Here is a tiny trained network, its code and every weight. The questions are about switching its units off for an input and a class, where a switched-off unit gives its printed mean instead of its output.

import numpy as np


def w(rows, s, z=0):
    codes = np.array(rows[::2]) - 128.0
    scale = np.full(codes.shape[1], s)
    scale[-1] = z or s
    return codes * scale


def f(y):
    return y / 2 * (1 + np.tanh(0.7978845608 * (y + 0.044715 * y**3)))


def log_softmax(a):
    a = a - a.max(-1, keepdims=True)
    return a - np.log(np.exp(a).sum(-1, keepdims=True))


def net(x, mask):
    res = np.array(x, float).reshape(1, 6) / 4 @ E
    y = f(res @ A[0][:, :-1].T + A[0][:, -1])
    res = res + np.where(mask, y, B[0][:, -1]) @ B[0][:, :-1]
    return log_softmax(res[-1] @ U[:, :-1].T + U[:, -1])


A, B = {}, {}
E = w([
[168,93,152,99,39,231],'x0',
[89,255,18,104,60,223],'x1',
[209,163,168,195,141,89],'x2',
[207,93,100,166,18,122],'x3',
[43,135,133,223,145,127],'x4',
[190,62,25,129,174,156],'x5',
],0.0088)
A[0] = w([
[178,202,141,154,165,131,253],'neuron 1',
[145,23,140,109,196,161,154],'neuron 2',
[90,116,55,193,80,160,162],'neuron 3',
[158,132,205,188,124,54,147],'neuron 4',
[173,113,95,133,153,165,160],'neuron 5',
[69,164,173,110,126,112,161],'neuron 6',
[169,117,130,76,55,198,191],'neuron 7',
[114,145,37,11,93,122,191],'neuron 8',
[136,84,139,135,183,109,166],'neuron 9',
[86,115,99,54,126,206,134],'neuron 10',
[121,197,77,186,129,94,198],'neuron 11',
[135,140,72,166,168,112,154],'neuron 12',
[100,185,131,152,194,120,157],'neuron 13',
[117,154,60,206,104,106,163],'neuron 14',
[159,106,155,192,183,99,122],'neuron 15',
[127,181,79,52,155,160,216],'neuron 16',
[119,106,114,2,55,155,178],'neuron 17',
[124,178,112,75,173,97,134],'neuron 18',
[139,124,117,29,114,158,147],'neuron 19',
[194,106,163,237,58,164,165],'neuron 20',
[86,88,171,184,173,83,217],'neuron 21',
[75,154,221,132,121,125,172],'neuron 22',
[187,76,160,187,134,4,124],'neuron 23',
[68,135,167,157,151,123,145],'neuron 24',
[114,61,139,85,152,159,178],'neuron 25',
[73,171,147,169,128,104,167],'neuron 26',
[132,74,157,96,108,100,95],'neuron 27',
],0.013,0.0055)
B[0] = w([
[150,9,78,99,90,164,183],'neuron 1',
[144,119,204,166,225,100,217],'neuron 2',
[116,233,85,173,174,169,195],'neuron 3',
[155,120,113,187,65,97,219],'neuron 4',
[131,121,149,112,167,164,169],'neuron 5',
[55,118,111,132,82,110,190],'neuron 6',
[188,166,166,48,124,186,236],'neuron 7',
[131,146,110,83,183,107,229],'neuron 8',
[154,81,150,171,171,100,192],'neuron 9',
[99,181,99,74,148,123,204],'neuron 10',
[109,72,72,158,128,184,198],'neuron 11',
[164,110,96,138,186,149,167],'neuron 12',
[105,68,127,129,120,151,189],'neuron 13',
[123,143,82,190,163,155,186],'neuron 14',
[161,116,157,141,113,70,197],'neuron 15',
[112,104,94,45,169,127,209],'neuron 16',
[125,254,173,75,124,97,233],'neuron 17',
[122,50,120,65,136,152,166],'neuron 18',
[104,187,176,34,129,100,192],'neuron 19',
[190,135,165,173,82,187,223],'neuron 20',
[101,130,154,198,107,77,235],'neuron 21',
[68,104,141,120,69,115,206],'neuron 22',
[192,163,107,174,83,57,248],'neuron 23',
[89,126,159,132,100,119,186],'neuron 24',
[106,155,182,100,188,115,183],'neuron 25',
[96,115,98,151,91,153,194],'neuron 26',
[165,152,126,121,136,101,168],'neuron 27',
],0.0093,0.015)
U = w([
[195,137,188,113,66,232,91],'0',
[1,90,140,143,66,142,219],'1',
[135,39,66,81,169,172,74],'2',
[162,130,116,160,70,88,99],'3',
[100,169,27,156,189,199,2],'4',
[108,189,155,11,149,101,97],'5',
[121,90,198,145,196,93,177],'6',
],0.012,0.00074)

Each question gives the input, the list of numbers given to net, and the class t.
The units are the neurons (one row each of A and B). Each row of codes is followed by its name. A weight is (code - 128) times the scale printed after its matrix; where a second scale follows, it is the last column's (A, B and U).
mask holds one flag per neuron, in row order. A switched-off neuron (its flag False) gives its mean, the last column of its row in B, instead of its output. The means were averaged over made-up inputs and are rounded, as every weight is.
A unit's drop is (log p(t) with every unit on - log p(t) with that unit switched off) / (log p(t) with every unit on - log p(t) with every unit switched off).
The circuit of an input: a set's keep is (log p(t) with only the set's units on - log p(t) with every unit switched off) / (log p(t) with every unit on - log p(t) with every unit switched off). Starting from the 12 units with the biggest drops (on a tie, the unit counted first), units are removed one at a time, each time the one whose removal leaves the highest keep (on an exact tie, the one counted first), for as long as the keep stays at least 0.8.
units of the circuit, in order: the units of the circuit, biggest drop first
k most important neurons: the k neurons with the biggest drops, biggest first
drop of u: that unit's drop, to one decimal
input [-7,1,5,4,0,7], class 4: units of the circuit, in order -> [neuron 14]
input [-6,3,3,6,-7,-5], class 0: units of the circuit, in order -> [neuron 21; neuron 1; neuron 10]
input [1,4,5,5,-8,8], class 5: 3 most important neurons -> [neuron 8; neuron 19; neuron 17]
input [2,-7,8,-8,7,-1], class 3: units of the circuit, in order -> [neuron 23; neuron 4]
input [5,7,-4,7,5,-8], class 5: 3 most important neurons -> [neuron 17; neuron 7; neuron 10]
input [8,-8,-6,-5,2,-8], class 1: 2 most important neurons -> [neuron 22; neuron 6]
input [-8,6,-1,-6,-8,1], class 2: 2 most important neurons -> [neuron 18; neuron 1]
input [2,4,-7,6,4,-2], class 5: 2 most important neurons -> [neuron 17; neuron 7]
input [3,7,5,6,7,-2], class 4: 2 most important neurons -> [neuron 3; neuron 14]
input [3,-3,-1,4,-7,0], class 5: drop of neuron 17 -> 0.2
input [-7,-7,2,7,-7,3], class 3: drop of neuron 23 -> 1.1
input [-7,-8,4,5,2,3], class 3: drop of neuron 23 -> 0.1
input [4,7,5,4,-7,-7], class 5: 3 most important neurons -> [neuron 17; neuron 19; neuron 8]
input [-2,-2,-7,4,6,2], class 4: units of the circuit, in order -> [neuron 3]
